Below are the code and all the weights of a small trained network. Each question names an input and a target symbol and asks about switching units off, where a switched-off unit gives its printed mean instead of its output.

import numpy as np


def w(rows, s, z=0):
    codes = np.array(rows[::2]) - 128.0
    scale = np.full(codes.shape[1], s)
    scale[-1] = z or s
    return codes * scale


def f(y):
    return y / 2 * (1 + np.tanh(0.7978845608 * (y + 0.044715 * y**3)))


def softmax(a):
    e = np.exp(a - a.max(-1, keepdims=True))
    return e / e.sum(-1, keepdims=True)


def log_softmax(a):
    a = a - a.max(-1, keepdims=True)
    return a - np.log(np.exp(a).sum(-1, keepdims=True))


def net(x, mask):
    ids = ['αβδζθλξπστψω'.index(c) for c in x.split()]
    T = len(ids)
    res = E[ids] + P[:T]
    u = 0
    for l in range(3):
        q, k, v = (res @ M[l].T for M in (Q, K, V))
        z = softmax(np.where(np.tri(T) > 0, q @ k.T / 3**0.5, -1e9)) @ v
        res = res + np.where(mask[u], z, O[l][:, -1]) @ O[l][:, :-1]
        u += 1
        y = f(res @ A[l][:, :-1].T + A[l][:, -1])
        res = res + np.where(mask[u : u + 4], y, B[l][:, -1]) @ B[l][:, :-1]
        u += 4
    return log_softmax(res[-1] @ U[:, :-1].T + U[:, -1])


Q, K, V, O, A, B = {}, {}, {}, {}, {}, {}
E = w([
[195,151,214,180],'α',
[157,184,133,34],'β',
[151,120,63,216],'δ',
[136,174,38,107],'ζ',
[152,99,94,185],'θ',
[198,111,110,72],'λ',
[146,190,220,63],'ξ',
[18,121,219,148],'π',
[119,255,161,137],'σ',
[199,104,176,164],'τ',
[182,208,136,194],'ψ',
[123,210,136,53],'ω',
],0.0071)
P = w([
[93,28,128,67],'0',
[103,247,254,183],'1',
[107,236,231,177],'2',
[124,214,209,156],'3',
[146,188,175,136],'4',
[154,175,155,141],'5',
[159,145,148,141],'6',
[161,135,125,149],'7',
[177,97,91,170],'8',
[170,98,80,168],'9',
],0.0038)
Q[0] = w([
[140,175,6,134],'L0H1',
[66,38,179,160],'L0H1',
[125,168,110,122],'L0H1',
],0.014)
K[0] = w([
[214,255,90,114],'L0H1',
[16,101,151,194],'L0H1',
[162,147,84,80],'L0H1',
],0.011)
V[0] = w([
[221,244,244,67],'L0H1',
[1,207,103,138],'L0H1',
[170,157,122,227],'L0H1',
],0.0073)
O[0] = w([
[136,254,84,106,253],'L0H1',
[149,102,13,92,156],'L0H1',
[107,129,101,217,143],'L0H1',
],0.0079,0.0038)
A[0] = w([
[249,192,187,142,145],'L0N1',
[81,182,148,178,123],'L0N2',
[130,157,9,221,251],'L0N3',
[104,95,241,180,110],'L0N4',
],0.011,0.0022)
B[0] = w([
[255,79,135,144,253],'L0N1',
[84,109,174,158,179],'L0N2',
[225,146,208,75,228],'L0N3',
[86,213,74,167,139],'L0N4',
],0.012,0.0057)
Q[1] = w([
[134,243,169,189],'L1H1',
[12,59,87,118],'L1H1',
[147,116,75,252],'L1H1',
],0.011)
K[1] = w([
[1,91,54,115],'L1H1',
[209,32,127,110],'L1H1',
[101,158,128,27],'L1H1',
],0.011)
V[1] = w([
[165,38,254,200],'L1H1',
[108,7,174,22],'L1H1',
[66,61,99,185],'L1H1',
],0.009)
O[1] = w([
[155,1,224,190,103],'L1H1',
[76,58,188,15,2],'L1H1',
[96,29,68,149,98],'L1H1',
],0.0086,0.0029)
A[1] = w([
[193,46,102,140,132],'L1N1',
[13,125,78,160,10],'L1N2',
[43,178,122,193,27],'L1N3',
[190,106,2,127,86],'L1N4',
],0.0096,0.0011)
B[1] = w([
[1,83,162,249,253],'L1N1',
[135,200,229,209,153],'L1N2',
[40,229,197,63,165],'L1N3',
[30,234,8,118,239],'L1N4',
],0.0079,0.0054)
Q[2] = w([
[172,254,167,217],'L2H1',
[134,173,30,237],'L2H1',
[60,140,47,91],'L2H1',
],0.0092)
K[2] = w([
[9,125,127,118],'L2H1',
[58,216,184,206],'L2H1',
[160,192,78,168],'L2H1',
],0.011)
V[2] = w([
[83,157,28,90],'L2H1',
[169,137,143,5],'L2H1',
[39,34,170,91],'L2H1',
],0.014)
O[2] = w([
[96,153,31,129,4],'L2H1',
[214,164,105,182,22],'L2H1',
[92,131,144,252,5],'L2H1',
],0.015,0.0034)
A[2] = w([
[77,32,134,75,184],'L2N1',
[96,187,42,175,18],'L2N2',
[162,75,1,195,253],'L2N3',
[173,71,41,54,71],'L2N4',
],0.0088,0.0011)
B[2] = w([
[160,97,2,160,247],'L2N1',
[41,187,191,113,226],'L2N2',
[143,17,7,158,228],'L2N3',
[72,185,213,52,215],'L2N4',
],0.0083,0.011)
U = w([
[118,126,58,209,114],'α',
[102,224,61,106,92],'β',
[193,120,181,109,163],'δ',
[150,181,175,55,98],'ζ',
[153,21,143,70,172],'θ',
[55,117,55,122,151],'λ',
[189,140,73,124,176],'ξ',
[6,252,221,138,240],'π',
[146,72,236,89,61],'σ',
[58,48,143,164,150],'τ',
[138,131,211,199,3],'ψ',
[87,116,111,23,137],'ω',
],0.0045,0.0027)

Each question gives the input, a string of symbols that net reads in full, and the target symbol t.
The units are the heads (3 rows each of Q, K, V and O) and the neurons (one row each of A and B). Each row of codes is followed by its name. A weight is (code - 128) times the scale printed after its matrix; where a second scale follows, it is the last column's (O, A, B and U).
mask holds one flag per unit, layer by layer, with each layer's heads first. A switched-off unit (its flag False) gives its mean, the last column of its rows in O or B, instead of its output. The means were averaged over made-up inputs and are rounded, as every weight is.
A unit's drop is (log p(t) with every unit on - log p(t) with that unit switched off) / (log p(t) with every unit on - log p(t) with every unit switched off).
The circuit of an input: a set's keep is (log p(t) with only the set's units on - log p(t) with every unit switched off) / (log p(t) with every unit on - log p(t) with every unit switched off). Starting from the 12 units with the biggest drops (on a tie, the unit counted first), units are removed one at a time, each time the one whose removal leaves the highest keep (on an exact tie, the one counted first), for as long as the keep stays at least 0.8.
circuit, biggest first: the units of the circuit, biggest drop first
unit that matters most: the unit with the biggest drop
top k neurons: the k neurons with the biggest drops, biggest first
input ζ ψ β ψ δ π, target π: top 3 neurons : [L0N3; L2N2; L0N1]
input β λ τ ζ, target ξ: circuit, biggest first : [L2H1; L1H1; L0H1; L1N1]
input λ α δ τ, target ψ: circuit, biggest first : [L1H1; L2H1]
input π λ τ σ π ξ λ, target π: circuit, biggest first : [L2H1; L0N1; L2N3]
input τ θ λ ψ ψ τ λ ψ, target ω: unit that matters most : L0N4
input ω α β ψ ζ α ξ ω, target β: circuit, biggest first : [L1H1; L0N1; L2H1; L0N3]
input δ λ ξ λ δ τ ψ λ ζ, target τ: top 2 neurons : [L1N1; L2N1]
input λ ψ α ψ, target ψ: circuit, biggest first : [L2H1; L1H1]
input π λ λ π β τ π π π τ, target π: top 4 neurons : [L0N3; L1N4; L1N2; L0N4]
input ψ α λ θ ξ, target σ: circuit, biggest first : [L1H1; L2H1]
input α ω θ, target θ: top 3 neurons : [L0N4; L2N1; L0N1]
input ω δ τ β ζ θ τ δ, target β: top 3 neurons : [L0N1; L0N3; L0N2]
input π ω σ π ζ π ω π ψ, target π: circuit, biggest first : [L0N3; L2H1; L2N3]
input θ ζ α ξ, target λ: top 4 neurons : [L0N4; L0N3; L0N1; L0N2]
input α θ λ λ, target θ: top 3 neurons : [L0N4; L2N1; L0N1]
input δ θ δ α τ ω ξ, target τ: unit that matters most : L0H1
input ζ ζ ψ δ τ α, target α: circuit, biggest first : [L0H1; L0N1; L2H1; L1H1]
input π α π τ λ α, target π: top 4 neurons : [L1N2; L0N3; L1N4; L0N4]
input ξ θ β, target δ: circuit, biggest first : [L1H1; L2H1; L0H1]
input λ ζ δ α λ ω τ, target ψ: unit that matters most : L1H1
input δ ω λ β τ τ α, target τ: top 2 neurons : [L0N4; L1N1]
input τ ψ τ σ β, target ω: top 3 neurons : [L0N4; L0N3; L0N2]
input τ π π ζ λ ζ β, target ω: circuit, biggest first : [L0N4; L2H1]
input τ δ ξ, target ω: top 2 neurons : [L0N4; L0N3]
input ω θ β, target β: circuit, biggest first : [L0N3; L2H1; L0N1; L1H1]
input ω α ψ ξ, target β: circuit, biggest first : [L0N3; L2H1; L0N1; L1H1]
input β τ ξ ψ, target ξ: unit that matters most : L2H1
input δ δ ψ λ α τ, target τ: circuit, biggest first : [L0H1; L2H1; L1N1; L2N1]
